Known rows:
driska: [-11   2  -1  23   9  -6 -20   4  -3   0   7  -1   8 -14  13  -5 -10 -29
  -2  -6   4   0   1  -3  -6  -1  -9  11  -1 -17  13 -11  -5 -10   0   9
   6  17 -17   2   1]
graskule: [  0 -19   5   4 -33  13  -4 -13  15  10  -1  -9 -10 -22 -16   7  10   6
  11   5  27   8 -13   5  -3  -3   2 -30  -6  -8  -2  29  -9   2 -11  -3
  15 -35  -2  -1  16]
brekiflen: [  5   2  -3   8 -18   1  -6  -7  -8  -3   3  -4  -3 -13  -6   3 -19 -15
  -1 -20   4 -18  -2 -29 -10  14   4  -7  -5  -5  18  -9  -7  -2  -1   1
  19  17  -6   3   2]
skevek: [  3   9   3  -4   8   5 -16   0  -8  -3   1  -2   1  16  17   4   0   7
  -8   6  -5   2  10   5   0   6  -7 -11   9  15   1 -18   9  -9  10   6
   0   3   6  -8 -11]
tori: [ 13   9  -9 -10  15  -2  -9  -6  17  -9  -7  -6 -17  18 -10   4  -6  46
  -2   0  -6  -5   7  -9   8  13  -8  35   8  23 -19 -11  -1   6  -8 -15
   1  -8   5   9 -13]
gabrum: [ -6   4   0   4  23  18  -1  15   1  13   6  13   5  10   0   7  -4  30
  -4 -12 -30  -2   9  -2  17 -19  11   7  -2  31 -17  -2  33 -20   4  -6
  -9  -1 -10  -3 -24]
skemu: [ -4  -3  15   3   6  26   6  12   6  25   8  31   6   4 -22  13  -9  43
  -4 -23 -44 -13   8 -22  29 -15  25   7  -9  34 -23  10  47 -32   1  -7
  -5  -5  -9 -10 -30]
stema: [ -5 -11  -3  -5 -11   9  19  -8  29   7 -17 -17 -24 -10 -40   7   5  21
  17  -2  14  16 -15  19  -2   4   4  14  -6   1  -6  37 -12  11 -28 -10
   0 -32 -11  14  23]
forur: [ 13   8  -4  -6  58 -16 -31   4 -16 -31  22 -11   8  20  37 -29   1  17
 -37   6 -10 -11  -1 -22   9   9 -15   7   0   5  11 -21  19 -21  -4 -26
   2  15   4 -24 -19]
stuper: [ 19  14  -9  -3  47  -2 -19   4 -37 -21  18 -24  -4  14  36 -17  -8  14
 -32  -5 -14 -26  -1 -21  -3  15  -9   1  -1  15  26 -35  18 -24   3 -31
  12  31   7 -15 -25]
stesis: [-26 -17  15   9  -7   9  18  -4  14  13 -16 -11 -19 -13 -23   1  17  -7
  15   5  10  27  -4  57  -7   4 -14  24   3 -14   3  29  -7   1 -22  14
 -16 -30  -6  12  27]
dumos: [ -7   5 -16 -10  -4  21  43   0   1   5 -26 -30 -24  -6 -36  14   2   9
  20 -10  11  11 -11  26 -15   0  16  -9  -5  15  13  25 -13  18 -24 -23
  -4 -14 -11  17  23]
stutres: [-17 -21   6  18 -15  25  17   3  16  19 -18  -4   4 -26 -19   7  10  19
  35   4  15  25  -9  26  -6 -45   8  -4  -4  -9 -11  27  10  -7 -18   5
   8 -20 -15  15   5]
flegik: [ -6  -2  -5  22   2  -3 -17   3   3   4   7   4  10 -16  10  -2  -9 -23
   5  -4  12   2   1  -6  -5  -5 -10   4   3 -14   3  -8  -7  -2   5  11
   8  11 -16   7   0]
broplu: [  4  19 -16  -5  31   0  -7   3  17   4 -17  -3 -12  13  -8  11  -5  30
  14  12  -1  10  12  18   1  -1 -11  40  12  19 -22 -16  -5   7  -3  -6
  -8   1  -6  13 -15]
faflem: [-16 -13  -7   5  -1  26  22   9  19  24 -10  -5  -6 -18 -29   9   7  11
  21  -5   4  23 -13  22   5 -27  17  -8 -13   9 -12  40   7  -3 -17 -10
  -7 -27 -25  11  13]
klimin: [-25 -10  15  14  -4 -11   6   1  -1 -22  15   2   6   8  10 -23  -1 -31
 -24 -19   0   2   0  -2  12  14  -9  -2  -2  -7   4   6  -2   3  -3  13
 -13 -10   5  -1  22]
bebam: [  3   8   2   3  10   3 -29   1  -4   6   1   5   4   4  15  11   1  11
   4  14  -1   7  11  10  -3  -1 -11   1  14   7  -5 -20   3 -11  11  10
   5   3   0  -8 -18]

Facts:
vadro: loskik 268; gaflos gazam
badrar: loskik 268; lagras tronik; gaflos tezen; sidres 821; skufarik stesis
motruge: loskik 946; lagras skefefo skegrol trele; gaflos bunik; sidres 821; skufarik trosapak
vukinik: loskik 193; gaflos zostas; sidres 821; skufarik flufudis
pibes: loskik 946; sidres 821; skufarik puplodrom
stoskom: loskik 823; lagras gagis skemu; sidres 821; skufarik bunik
flidras: loskik 268; gaflos stizis; sidres 753; skufarik kidribra
pofom: loskik 601; sidres 821; skufarik tosin
stibram: loskik 601; lagras faflem skupul; gaflos dumos; sidres 753; skufarik flufudis
forur: loskik 257; sidres 753; skufarik flufudis
klustoplik: loskik 268; sidres 821; skufarik kibredo
drufle: loskik 257; gaflos driflugrik; sidres 753; skufarik bope
segrok: loskik 601; gaflos vetrel; sidres 753; skufarik flenafo
skogis: loskik 601; sidres 821; skufarik faflem
gagis: loskik 268; lagras zigrik skemu; gaflos tridu; sidres 753; skufarik bosifli
flistino: loskik 268; sidres 753; skufarik bope
putros: loskik 601; gaflos skufi; sidres 821; skufarik stesis
fime: loskik 268; sidres 753; skufarik kidribra
trasten: loskik 749; sidres 753; skufarik tragrar
brekiflen: loskik 601; gaflos tragrar; sidres 821; skufarik vadro
stema: loskik 257; lagras gagis skemu; gaflos dupi
bapak: loskik 257; gaflos tedram; sidres 821; skufarik zedri
miskek: loskik 946; sidres 753; skufarik fazos
driflugrik: loskik 268; gaflos pluplir; sidres 753; skufarik zigrik
tronik: loskik 601; lagras vazo; gaflos flufudis; sidres 821; skufarik kledri
flegritrun: loskik 268; gaflos vumom; sidres 821; skufarik daza
plobre: loskik 268; sidres 821; skufarik vadro
gusa: loskik 268; gaflos fliseplol; sidres 753; skufarik graskule
fidam: loskik 193; sidres 753; skufarik kibredo
bibom: loskik 601; gaflos grasik; sidres 821; skufarik flenafo
guster: loskik 193; lagras feplopas; gaflos drufle
skegrol: loskik 601; gaflos flegik; sidres 753; skufarik dumos
klilas: loskik 601; lagras skemu stibram sitistis; sidres 753; skufarik kledri
bebam: loskik 268; gaflos stema; sidres 753; skufarik tedram
midun: loskik 749; gaflos denam; sidres 821; skufarik flufudis
nodran: loskik 257; sidres 821; skufarik dumos
lesken: loskik 257; gaflos skupul; sidres 753; skufarik tedram
flefla: loskik 268; gaflos vorak; sidres 753; skufarik stema
tragrar: loskik 823; lagras skemu; gaflos plobre
ploge: loskik 601; lagras faflem; gaflos pofom
tiplun: loskik 749; sidres 821; skufarik trosapak
stidu: loskik 193; sidres 821; skufarik ploge
lupubu: loskik 268; lagras sidor; gaflos bibom
puplodrom: loskik 268
vetrel: loskik 601; lagras nidrek tragrar trele; gaflos pefar; sidres 753; skufarik flenafo
stadun: loskik 193; lagras sidor tragrar; sidres 821; skufarik stesis
gazam: loskik 749; gaflos midun; sidres 753; skufarik tragrar
stizis: loskik 193; sidres 753; skufarik suken
nama: loskik 268; gaflos kiplol; sidres 753; skufarik bunik
dumos: loskik 601; lagras zigrik skemu; gaflos flalas
suken: loskik 268; lagras guster; gaflos ripa
vazo: loskik 193; lagras zigrik; gaflos skevek; sidres 821; skufarik zedri
drakla: loskik 268; gaflos feplopas; sidres 753; skufarik guster
kidribra: loskik 193; lagras tragrar; gaflos vobubrar
brotel: loskik 193
mizen: loskik 946; gaflos vazo; sidres 753; skufarik bunik
zibron: loskik 268; lagras gagis; gaflos pobrak; sidres 753; skufarik zedri
brisko: loskik 601; gaflos dratror; sidres 753; skufarik trosapak
skefefo: loskik 601; lagras vetrel flufar; gaflos melu; sidres 821; skufarik graskule
faflem: loskik 946; lagras tragrar skemu
pluplir: loskik 749; gaflos kidribra; sidres 753; skufarik savadu
zetom: loskik 268; sidres 753; skufarik brotel
laklil: loskik 268; lagras faflem; gaflos klezel; sidres 821; skufarik daza
kledri: loskik 193; gaflos driska
tezen: loskik 268; lagras trasten skemu; gaflos nodran; sidres 821; skufarik nestu
stolor: loskik 823; gaflos tronik; sidres 821; skufarik nidrek
stesis: loskik 193; lagras feplopas
zedrek: loskik 268; sidres 753; skufarik ploge
pleflir: loskik 823; gaflos broplu; sidres 753; skufarik kidribra
zigrik: loskik 268; lagras tragrar skemu
fazos: loskik 601; gaflos puplodrom
naplur: loskik 193; sidres 821; skufarik bope
skastar: loskik 601; gaflos stadun
trosapak: loskik 268; lagras tridu drepak trele; gaflos fazos
skevek: loskik 823; gaflos gusa; sidres 753; skufarik tosin
bosifli: loskik 268
bunik: loskik 601; gaflos rido
klegrus: loskik 268; gaflos lesken; sidres 821; skufarik tosin
gufus: loskik 601; gaflos badidor; sidres 821; skufarik daza
zapu: loskik 268; gaflos vadro; sidres 753; skufarik flufudis
klutrimok: loskik 946
stuper: loskik 601; gaflos mizen; sidres 753; skufarik flufudis
pobrak: loskik 601; gaflos guster; sidres 753; skufarik fazos
nastil: loskik 823; gaflos drakla; sidres 821; skufarik nestu
grasik: loskik 268; lagras skemu faflem; gaflos laklil; sidres 753; skufarik zedri
flufar: loskik 268; lagras skegrol gabrum
skastu: loskik 268; gaflos gagis; sidres 821; skufarik flalas
flalas: loskik 823; gaflos bebam
troras: loskik 193; gaflos zedrek; sidres 753; skufarik stesis
ripa: loskik 268; sidres 821; skufarik zedri
flenafo: loskik 268; gaflos larem
denam: loskik 268; gaflos bope
stutres: loskik 946; gaflos nastil
skemu: loskik 268; sidres 753; skufarik faflem
vobubrar: loskik 257; lagras skemu; sidres 821; skufarik bope
klezel: loskik 268; gaflos savadu; sidres 821; skufarik kledri
flufudis: loskik 268; gaflos skeplen
drutri: loskik 601; gaflos trori; sidres 821; skufarik tedram
feplopas: loskik 193; lagras sidor klemir drepak; gaflos flusti; sidres 753; skufarik flufudis
pluplis: loskik 823; gaflos putros; sidres 753; skufarik trosapak
bope: loskik 601; lagras skemu
klemir: loskik 268; lagras zigrik; gaflos forur; sidres 821; skufarik stema
griten: loskik 601; gaflos tebri; sidres 821; skufarik trosapak
nestu: loskik 268; gaflos suken
madrak: loskik 823; gaflos kobos; sidres 753; skufarik klutrimok
trogo: loskik 823; lagras skemu; gaflos flistino; sidres 821; skufarik fazos
savadu: loskik 823
skufi: loskik 601; sidres 821; skufarik puplodrom
dupi: loskik 268; sidres 821; skufarik denam
badidor: loskik 193; gaflos ploge; sidres 753; skufarik denam
graskule: loskik 946
skeplen: loskik 749; gaflos nama; sidres 821; skufarik nestu
flusti: loskik 268; gaflos skastu; sidres 753; skufarik kledri
fozi: loskik 823; gaflos pletul; sidres 821; skufarik kidribra
bodul: loskik 601; gaflos motruge; sidres 753; skufarik nidrek
zedri: loskik 268
tridu: loskik 268; lagras skemu daza; gaflos ganubrur; sidres 753; skufarik kidribra
zeso: loskik 268; gaflos trogo; sidres 753; skufarik tedram
skete: loskik 193; gaflos kibredo; sidres 753; skufarik draludre
fliseplol: loskik 823; gaflos skastar; sidres 753; skufarik stema
vumom: loskik 601; gaflos zibron; sidres 753; skufarik flenafo
dratror: loskik 268; gaflos didamem; sidres 753; skufarik trosapak
sidor: loskik 257; lagras tragrar faflem; gaflos griten; sidres 753; skufarik ploge
daza: loskik 193; lagras tragrar skemu; gaflos trosapak
drepak: loskik 823; lagras zigrik; gaflos troras
skupul: loskik 268; lagras skemu daza gabrum; sidres 753; skufarik nestu
klifle: loskik 601; gaflos badrar; sidres 753; skufarik ploge
nidrek: loskik 268; gaflos flenafo
nesada: loskik 268; gaflos zeso; sidres 753; skufarik bope
flipliplol: loskik 823; gaflos flidras; sidres 821; skufarik suken
vorak: loskik 823; gaflos drepak; sidres 821; skufarik trosapak
rido: loskik 257; gaflos draludre; sidres 753; skufarik flufar
tosin: loskik 268; gaflos nesada
bregrol: loskik 193; sidres 753; skufarik stutres
pigro: loskik 268; gaflos flegritrun; sidres 753; skufarik lupubu
mebe: loskik 823; gaflos brisko; sidres 753; skufarik savadu
stigrezol: loskik 268; gaflos madrak; sidres 753; skufarik nestu
sitistis: loskik 268; gaflos fime; sidres 821; skufarik bunik
tedram: loskik 823; gaflos stutres
ganubrur: loskik 823; gaflos sidor; sidres 821; skufarik daza
melu: loskik 601; gaflos klimin; sidres 821; skufarik kledri
draludre: loskik 268
trele: loskik 268; lagras skemu; gaflos trasten; sidres 821; skufarik denam
keske: loskik 268; gaflos zetom; sidres 753; skufarik stema
gabrum: loskik 268; gaflos nidrek; sidres 753; skufarik ploge
broplu: loskik 749; lagras drepak gabrum faflem; gaflos gabrum; sidres 753; skufarik dumos
zostas: loskik 749; sidres 821; skufarik trosapak
kibredo: loskik 601; gaflos kledri
golil: loskik 268; sidres 753; skufarik flenafo
trori: loskik 601; gaflos tosin; sidres 821; skufarik klutrimok
flegik: loskik 268; gaflos zofle; sidres 821; skufarik suken
tori: loskik 749; lagras skemu stutres; gaflos drutri; sidres 753; skufarik bunik
klimin: loskik 193; gaflos fozi; sidres 821; skufarik skastar
zofle: loskik 601; gaflos klemir; sidres 821; skufarik trosapak
larem: loskik 749; gaflos vukinik; sidres 753; skufarik trosapak
tebri: loskik 601; gaflos stigrezol; sidres 753; skufarik trosapak
pletul: loskik 193; gaflos bodul; sidres 753; skufarik brotel
kobos: loskik 193; gaflos gufus; sidres 753; skufarik tosin
didamem: loskik 268; lagras stigrezol trogo skupul; gaflos daza; sidres 753; skufarik brotel
kiplol: loskik 823; sidres 753; skufarik trosapak
driska: loskik 823; gaflos faflem; sidres 821; skufarik kidribra
pefar: loskik 257; gaflos tiplun; sidres 821; skufarik bosifli

Rows:
No name comes twice in this set of rows, the named rows included.
[ 48  11  -9 -54 -33 -33  55   0 -23  18   1  40  15  16  10   3  13 -17
   5  31 -24 -38  -1 -18   2 -16  28  -7  -3 -15 -14 -15 -11  38  49  -6
 -20  38  59  -5 -24]  tebri
[ -9  11 -15   8   9   1  10   9  -8  -2  -4  -9   1  -9  -5   2 -15 -16
   3 -23  -3  -5   0 -11  -8  -2   8   7  -5   3  17  -9  -5   2  -4  -5
   3  22 -18  10   3]  tronik
[  6   7   8  -2  -3  20   2   3  -8  17   2   9  -6   4 -12  20 -11  33
  -2 -17 -31 -20   8 -16   8   2  16  -3  -2  30  -2  -7  27 -23   7  -5
   8   7   0  -5 -27]  skegrol
[ 36   2 -14 -34 -42 -41  62   3 -20  12   5  41  19  -4   7  -9   3 -51
  10  10 -10 -40 -11 -33   0 -24  30  -5 -16 -37  -7  -4 -25  46  40  -4
 -15  45  41   8  -5]  griten
[ -9  -6  -9   8  -6  14   7  -6  14  19 -19 -19 -16 -20 -18  12  10  -1
  27  12  23  24  -9  37 -17  -9  -8   3   2  -7   1  20 -18   8 -15   2
   3 -24 -15  15  17]  suken

Now the same things, written a new way:
Known rows:
gabrum: [ -3 -46  21  14   8  -1  -9   0  -2  -4  10 -12   8  35  -8   1  -7  12
 -12 -17 -10  21   0   1  35  -8  -1   7]
skupul: [-22 -28  26  37  30  40 -32  27  10  13 -21   2 -34  30 -19   0 -18   5
 -10 -30   1  50  -7 -21   2   4  46  -3]
stibram: [-10 -13  28  32  21  -6  17 -31   4  27  38  12  -3  28 -48 -27 -64  22
   8 -28 -14  17   8 -30   5 -17 -11  38]
skufi: [  4  21 -21 -14  -8 -30 -26  14 -34 -14  17   1 -12 -29 -27  17  16 -30
   4 -19 -21 -27 -23 -25  34  32   3  -4]
gagis: [-27 -40  23  57  31  27 -19  46  20  18  -2 -68 -11   6  21 -23  17 -17
  46  -6 -14  57  -6 -37 -25  -1  44 -43]
ripa: [ -1  -2  11 -22  -5  -4 -33  29 -16 -28  28  14 -12 -17 -18  32  15 -13
 -13  -6  -8  -5 -29  -5  39  10  11 -25]
klustoplik: [  7  -6  22 -19  -7   2 -12  34  -1 -24  30  16   8 -17 -15  32  12  -7
  -1  -4   1 -16 -22  -4  28  -4  -1 -18]
bope: [-14  55 -65 -15  -5  40   0  12   8  49 -87   3 -40 -48  37  -5  -7 -18
  32  19  43  55  31 -16 -64  25  26  -3]
vobubrar: [-25  15  -7  27  18  40 -32  71  16 -20 -13  15 -22 -33 -33  21 -16 -29
  35 -35  11  10 -16 -57 -14  33  41 -23]
kidribra: [  7  61 -33 -36 -18  -5  27 -42  -4  71 -31  41 -45 -37  27 -23 -31  18
   7  45  21  40  18  -2 -45 -19 -17  -2]
stidu: [  4  12   3   2 -21 -18  -6  34 -20  -5  32  17 -20 -15 -19  21  18  21
   9  -3 -17 -43 -28 -31  13  -1 -21   4]
pibes: [  5   5 -10  -2 -13  -6 -11  26  -5 -24  37   5   1 -17 -22  26  -5 -15
   4  -4  -7 -41 -20 -10  11   9  -6  10]
brotel: [ 11  47 -50 -44 -40  -7  29 -29 -14  49 -46  13 -26 -22  58  -4  17  25
   2  50  25  11  26  18 -32  -7 -27  14]
stolor: [ 10  -3   4  -5  -6  -6  12  28  13 -28  40   6  33 -24 -26  22 -11 -15
  27  -8   4 -38  -3 -17  16   0 -23   8]
vukinik: [  2   6   2   1 -24 -19  -9  34 -23  -6  39  19 -28 -11 -22  23  12  22
  15  -2 -17 -40 -29 -35  19   2 -20   6]
sidor: [-12   3  34  16  43 -11   7 -67   0  29  41  36 -15  18 -71 -42 -94 -15
 -19 -36 -18  48  -2 -23  16 -18  14   5]
keske: [  0 -43  41   7  13   1  -4  -4  -4   3  19 -27  16  26  -3   2  11  11
  -5 -19  -5  18   7  12  34  -3   1  20]
vorak: [  26   34   34   28   31  -15    2    5   40  -68  -23   38   66   -9
  -34  -28   49  -29  -31  -21  -22 -105  -33   34  -47   -1   19  -29]

Rows:
No name comes twice in this set of rows, the named rows included.
[-16   2   8  36 -17 -28   1  31 -16   1  86 -39 -31 -28  21 -20  21  -7
  47  45 -49 -26 -42 -46 -26 -14  -4 -74]  vazo
[ 21  40  -3 -63  -7   3  42 -52  16  53 -18  18   6 -40  43 -13 -18 -12
   7  51  40  53  36  35 -21 -31 -16 -15]  lupubu
[ -5  34  10   4  -5 -22 -13   8 -16  18  36  57 -53 -23 -48  -9 -27   5
  -8  -3 -31 -14 -43 -46   1 -10   1 -24]  stadun
[-11   4 -16 -10  -7  -2 -13  22 -13 -44  27  19   1 -11 -22  28 -10 -19
  -1 -10  -1 -24 -16 -11  22  20   7 -23]  nodran
[  1  -4   5 -20  -7   0 -23  33  -3 -33  21  24  -7 -10 -14  31   6 -11
 -13  -2  -3 -15 -23  -4  32   0   3 -32]  plobre
[-16 -40 -12  33  -8   8  -7   9   2 -18  -5   5 -15  56   3   2 -21  31
 -29  -9 -14  -5  -6  -4   6  -8  -2   5]  trasten
[ -1 -51  33  16   7   8   3   6  12  -5  14 -16  21  38  -1   1  -3  20
  -1 -11   0  12  10   7  27 -20 -11  19]  flefla
[ -1 -11   1 -13 -11   2 -17  39   3 -40  16  32  -1  -6 -15  33  -4  -5
 -11   1  -2 -17 -24 -10  28  -8  -7 -37]  dupi
[ -2  70 -29 -13  19  58  15  -4  34  60 -65  22 -33 -59  21 -11 -41 -28
  30  16  63  75  38  -9 -78  10  40   6]  tragrar
[-16  43 -53  -1 -10  30  32   3  23  42 -41 -22 -23 -46  66 -20  -9 -14
  52  53  36  40  34  -9 -87   1  12 -32]  dumos
[  3   0   5  -9 -14 -11 -16  30 -16 -18  37   8  -4 -19 -25  28   7  -6
  10  -6  -9 -25 -21 -21  29   9 -11   0]  midun
[ 10  39 -49 -55 -22  10  30 -34   1  20 -33  -4   4 -35  49   7 -12 -15
   6  43  47  23  38  39 -24   8 -14  12]  tedram

The same things again, as new rows of numbers:
Known rows:
flusti: [ -9  15  29 -50  32   0  23 -20  38  29  -9  19  10  24]
pletul: [ -5 -19  31 -63  36  16  21 -29  15  39  -8  20  28   9]
zapu: [-14   0  38 -51  31   5  25 -12  40  30 -19  22  30  19]
segrok: [-11  -1  34 -56  35  11  24 -17  29  29 -15  23  23  17]
fime: [-13   3  35 -50  26   8  32   1  29  28 -14  18  28  15]
gagis: [  9   2  27 -48  31  -1  15 -14  43  -3  -3  21  11  -3]
keske: [-11   2  36 -48  27   8  24  -8  28  25 -12  26  15  14]
tori: [ -8 -18  28 -70  40   4  14 -16  34  17  -7  16  16 -15]
motruge: [-64 -11 -41 -46  35   1 -22 -35   1   6   7  26  53  -9]
gufus: [-13   9   2 -44  22   4  -5 -13  16  34 -38   2  38  16]
pofom: [-17   0  -2 -44  17  10   1   3   9  33 -37  -4  48   8]
tezen: [-19  -9  -4 -45  21   1 -12  -4  50  24 -30  -2  38 -12]
stadun: [-13 -16 -11 -61  20   0 -11  -3  25  37 -15 -12  39 -21]
klegrus: [-15  -1   7 -37  17   7  -7  -8  22  34 -39   5  37  13]
zigrik: [ 11   1 -48 -46   5  43   7   0  47   4 -17  21  18 -12]
trosapak: [-47   1 -65 -43   4  34   0 -41  33   1   6  42  16 -25]
klutrimok: [ -9  11 -43 -61  10  45  15  -4  15  27 -35  16   8   4]
nestu: [ -8   8 -27 -46   3  44  12 -18  33  26 -35  22   6   6]

Rows:
No name comes twice in this set of rows, the named rows included.
[-12 -14  32 -51  30  -1  16  -7  52   8  -8  25  14 -18]  grasik
[  3 -18 -39 -61   9  46  -2 -24  18  34 -21  21   5 -15]  guster
[  2 -12  -2 -36  20   2 -13   6  31  18 -24   5  42   9]  sitistis
[ 34 -12  15 -40  35  14  19  11  37  -9  12  27  47  16]  skemu
[  7  -3 -42 -46  10  44   5 -13  42  14 -30  29  13   1]  nidrek
[-20 -15  37 -51  30   4  19 -12  47  10 -15  24  19 -19]  didamem
[ -1 -11  26 -51  29   4  22   9  43   8   2  19  24  -9]  skupul
[-11 -21  35 -50  31   3  15  -2  51  21  -2  28  12  -7]  zibron
[ -2   1 -37 -57   8  33   2 -12  43  19 -24  19  -4 -17]  ploge
[-51   1 -25 -27  21   6 -18 -37 -21   6   5  28  50  12]  vorak
[ 10   3 -46 -57  17  43   2 -19  23   6 -33  24   8   0]  stutres
[ -3   0 -44 -58   5  32   7   7  43  19 -11  16   0 -21]  bope
[  5 -11 -12 -36  22   4 -16   2  42  15 -18   6  39   3]  trele
[ -1   2 -39 -63   3  50  18 -22   4  33 -28   9  14  -3]  brotel
[ -6 -16  13 -54  21  11  -8 -16   4  43 -35  -8  47   5]  vukinik

